Here is a tiny trained network, its code and every weight. The questions are about switching its units off for an input and a target symbol, where a switched-off unit gives its printed mean instead of its output.

import numpy as np


def w(rows, s, z=0):
    codes = np.array(rows[::2]) - 128.0
    scale = np.full(codes.shape[1], s)
    scale[-1] = z or s
    return codes * scale


def norm(h):
    return h / np.sqrt((h * h).mean(-1, keepdims=True) + 1e-5)


def f(y):
    return y / 2 * (1 + np.tanh(0.7978845608 * (y + 0.044715 * y**3)))


def softmax(a):
    e = np.exp(a - a.max(-1, keepdims=True))
    return e / e.sum(-1, keepdims=True)


def log_softmax(a):
    a = a - a.max(-1, keepdims=True)
    return a - np.log(np.exp(a).sum(-1, keepdims=True))


def net(x, mask):
    ids = ['εζηθλπστω'.index(c) for c in x.split()]
    T = len(ids)
    res = E[ids] + P[:T]
    u = 0
    for l in range(2):
        r = norm(res)
        for j in range(2):
            rows = slice(4 * j, 4 * j + 4)
            q, k, v = (r @ M[l][rows].T for M in (Q, K, V))
            z = softmax(np.where(np.tri(T) > 0, q @ k.T / 4**0.5, -1e9)) @ v
            o = O[l][rows]
            res = res + np.where(mask[u + j], z, o[:, -1]) @ o[:, :-1]
        u += 2
        y = f(norm(res) @ A[l][:, :-1].T + A[l][:, -1])
        res = res + np.where(mask[u : u + 16], y, B[l][:, -1]) @ B[l][:, :-1]
        u += 16
    return log_softmax(norm(res)[-1] @ U[:, :-1].T + U[:, -1])


Q, K, V, O, A, B = {}, {}, {}, {}, {}, {}
E = w([
[129,114,177,98],'ε',
[77,254,32,216],'ζ',
[124,98,156,99],'η',
[67,214,175,168],'θ',
[145,138,94,143],'λ',
[157,102,169,143],'π',
[166,128,203,145],'σ',
[74,130,81,128],'τ',
[164,128,201,140],'ω',
],0.018)
P = w([
[191,61,108,102],'0',
[255,206,149,95],'1',
[233,203,143,80],'2',
[212,188,122,71],'3',
[128,85,188,177],'4',
[119,81,185,161],'5',
[116,77,174,150],'6',
[145,98,169,128],'7',
[143,94,170,112],'8',
[136,84,167,103],'9',
[121,81,164,101],'10',
],0.0043)
Q[0] = w([
[104,114,136,216],'L0H1',
[60,132,2,147],'L0H1',
[1,195,114,165],'L0H1',
[110,72,144,189],'L0H1',
[114,193,151,194],'L0H2',
[172,110,96,182],'L0H2',
[54,76,125,187],'L0H2',
[117,165,209,112],'L0H2',
],0.009)
K[0] = w([
[176,206,128,110],'L0H1',
[141,167,5,127],'L0H1',
[71,186,120,105],'L0H1',
[162,175,111,64],'L0H1',
[121,177,166,117],'L0H2',
[179,123,107,185],'L0H2',
[83,216,110,115],'L0H2',
[107,162,178,130],'L0H2',
],0.011)
V[0] = w([
[57,37,246,113],'L0H1',
[5,130,154,194],'L0H1',
[90,254,163,120],'L0H1',
[132,21,61,247],'L0H1',
[70,44,64,226],'L0H2',
[156,46,107,112],'L0H2',
[86,130,64,195],'L0H2',
[190,174,178,151],'L0H2',
],0.0074)
O[0] = w([
[81,67,133,103,255],'L0H1',
[79,58,47,161,76],'L0H1',
[161,90,69,112,115],'L0H1',
[145,197,156,255,46],'L0H1',
[121,191,131,101,11],'L0H2',
[121,145,199,159,140],'L0H2',
[149,126,194,20,16],'L0H2',
[205,103,86,183,190],'L0H2',
],0.006,0.0049)
A[0] = w([
[176,105,162,146,152],'L0N1',
[123,137,76,133,81],'L0N2',
[79,119,129,101,121],'L0N3',
[77,99,112,108,116],'L0N4',
[173,94,128,79,116],'L0N5',
[66,150,97,118,74],'L0N6',
[95,142,131,38,102],'L0N7',
[94,154,89,157,138],'L0N8',
[142,139,159,157,108],'L0N9',
[79,101,41,92,83],'L0N10',
[146,94,102,181,161],'L0N11',
[140,176,109,123,180],'L0N12',
[115,120,124,128,78],'L0N13',
[134,158,90,119,137],'L0N14',
[174,110,7,133,3],'L0N15',
[154,128,154,130,88],'L0N16',
],0.012,0.0037)
B[0] = w([
[96,157,82,57,253],'L0N1',
[161,96,143,138,135],'L0N2',
[138,152,95,135,168],'L0N3',
[130,158,129,129,186],'L0N4',
[218,177,149,118,210],'L0N5',
[196,118,90,118,160],'L0N6',
[156,146,107,150,165],'L0N7',
[169,78,158,193,171],'L0N8',
[79,94,102,128,145],'L0N9',
[142,167,128,88,190],'L0N10',
[137,133,242,99,181],'L0N11',
[108,34,152,166,145],'L0N12',
[124,120,112,92,117],'L0N13',
[118,57,108,189,138],'L0N14',
[77,131,203,254,158],'L0N15',
[117,121,82,108,145],'L0N16',
],0.0072,0.0044)
Q[1] = w([
[121,107,204,102],'L1H1',
[58,61,162,188],'L1H1',
[91,143,120,104],'L1H1',
[7,85,181,119],'L1H1',
[34,94,148,90],'L1H2',
[166,178,57,110],'L1H2',
[83,146,146,107],'L1H2',
[56,120,72,173],'L1H2',
],0.013)
K[1] = w([
[124,78,140,56],'L1H1',
[169,65,103,138],'L1H1',
[157,107,130,154],'L1H1',
[203,89,105,99],'L1H1',
[136,108,105,184],'L1H2',
[117,187,116,112],'L1H2',
[118,90,132,210],'L1H2',
[254,184,167,159],'L1H2',
],0.012)
V[1] = w([
[136,28,105,87],'L1H1',
[185,161,253,204],'L1H1',
[166,34,226,184],'L1H1',
[38,69,28,187],'L1H1',
[221,190,93,250],'L1H2',
[144,123,118,12],'L1H2',
[93,134,88,154],'L1H2',
[126,139,174,157],'L1H2',
],0.0062)
O[1] = w([
[161,54,187,101,176],'L1H1',
[106,132,31,183,195],'L1H1',
[229,88,85,94,226],'L1H1',
[141,188,131,51,1],'L1H1',
[255,110,115,216,87],'L1H2',
[154,165,27,98,162],'L1H2',
[162,218,205,160,76],'L1H2',
[101,123,114,149,145],'L1H2',
],0.006,0.0051)
A[1] = w([
[34,79,61,140,149],'L1N1',
[60,18,172,200,142],'L1N2',
[107,107,95,84,67],'L1N3',
[123,127,149,36,172],'L1N4',
[92,123,136,181,178],'L1N5',
[156,124,88,108,81],'L1N6',
[89,92,131,133,78],'L1N7',
[63,176,168,243,54],'L1N8',
[106,166,11,166,21],'L1N9',
[160,142,118,69,99],'L1N10',
[183,197,53,181,4],'L1N11',
[132,177,68,59,122],'L1N12',
[83,231,85,157,189],'L1N13',
[116,139,145,113,122],'L1N14',
[71,191,201,114,213],'L1N15',
[37,121,166,124,82],'L1N16',
],0.011,0.0025)
B[1] = w([
[177,127,131,186,182],'L1N1',
[139,119,150,185,254],'L1N2',
[133,100,130,159,147],'L1N3',
[137,134,155,179,189],'L1N4',
[150,130,188,148,144],'L1N5',
[128,137,98,154,139],'L1N6',
[126,120,109,143,142],'L1N7',
[190,83,119,219,148],'L1N8',
[98,232,160,86,179],'L1N9',
[108,120,132,154,145],'L1N10',
[2,179,98,95,163],'L1N11',
[61,176,152,164,151],'L1N12',
[170,45,55,71,151],'L1N13',
[126,122,153,128,123],'L1N14',
[125,118,198,194,123],'L1N15',
[132,156,82,127,128],'L1N16',
],0.0078,0.0081)
U = w([
[53,70,156,71,148],'ε',
[178,156,131,106,103],'ζ',
[13,146,213,169,89],'η',
[184,147,128,98,98],'θ',
[80,167,103,116,255],'λ',
[125,143,121,255,95],'π',
[163,89,69,121,76],'σ',
[144,193,224,122,127],'τ',
[164,83,68,117,80],'ω',
],0.016,0.01)

Each question gives the input, a string of symbols that net reads in full, and the target symbol t.
The units are the heads (4 rows each of Q, K, V and O) and the neurons (one row each of A and B). Each row of codes is followed by its name. A weight is (code - 128) times the scale printed after its matrix; where a second scale follows, it is the last column's (O, A, B and U).
mask holds one flag per unit, layer by layer, with each layer's heads first. A switched-off unit (its flag False) gives its mean, the last column of its rows in O or B, instead of its output. The means were averaged over made-up inputs and are rounded, as every weight is.
A unit's drop is (log p(t) with every unit on - log p(t) with that unit switched off) / (log p(t) with every unit on - log p(t) with every unit switched off).
The circuit of an input: a set's keep is (log p(t) with only the set's units on - log p(t) with every unit switched off) / (log p(t) with every unit on - log p(t) with every unit switched off). Starting from the 12 units with the biggest drops (on a tie, the unit counted first), units are removed one at a time, each time the one whose removal leaves the highest keep (on an exact tie, the one counted first), for as long as the keep stays at least 0.8.
circuit, biggest first: the units of the circuit, biggest drop first
k most important neurons: the k neurons with the biggest drops, biggest first
top k neurons in layer l: the k neurons of layer l with the biggest drops, biggest first
heads that matter: for each layer, one digit per head in row order, 1 if its drop is at least 0.15 and else 0, layers parted by /
input θ τ λ σ, target θ: circuit, biggest first : (L0H1 L0N1 L0N15)
input π ε ω, target π: top 3 neurons in layer 0 : (L0N9 L0N5 L0N3)
input π τ η ω θ τ ε σ θ, target λ: heads that matter : 11 / 10
input τ λ π, target τ: circuit, biggest first : (L1H1)
input τ τ ε τ ε ε ε ω, target ε: circuit, biggest first : (L0H1 L1H2)
input ω τ π, target ω: heads that matter : 00 / 10
input ε τ η, target ε: 2 most important neurons : (L0N8 L1N2)
input π ε σ ε, target π: heads that matter : 10 / 10
input η ε ε σ, target η: top 2 neurons in layer 1 : (L1N4 L1N12)
input π η σ, target π: heads that matter : 11 / 10
input π τ η, target π: circuit, biggest first : (L1H1 L0H1)
input η λ τ λ, target λ: circuit, biggest first : (L0H1 L1N11)
input π π ω, target π: heads that matter : 10 / 11
input ω ω ω ω, target ω: heads that matter : 01 / 00
input τ ε η ε τ τ τ τ σ ε ε, target τ: circuit, biggest first : (L1H2 L0N5)
input τ π η, target τ: circuit, biggest first : (L0N5 L1H1)
input ε ω λ ε ε ε ε ε ε σ ω, target ε: circuit, biggest first : (L0H1 L1H2)
input λ ε ε σ, target λ: heads that matter : 11 / 11
input λ σ π ε, target λ: heads that matter : 10 / 10
input τ ε η π, target τ: 3 most important neurons : (L0N5 L0N11 L0N15)
input σ π ε, target σ: heads that matter : 01 / 10
input π ε σ, target π: heads that matter : 10 / 11
input ε ε λ ε, target ε: top neuron in layer 1 : (L1N12)
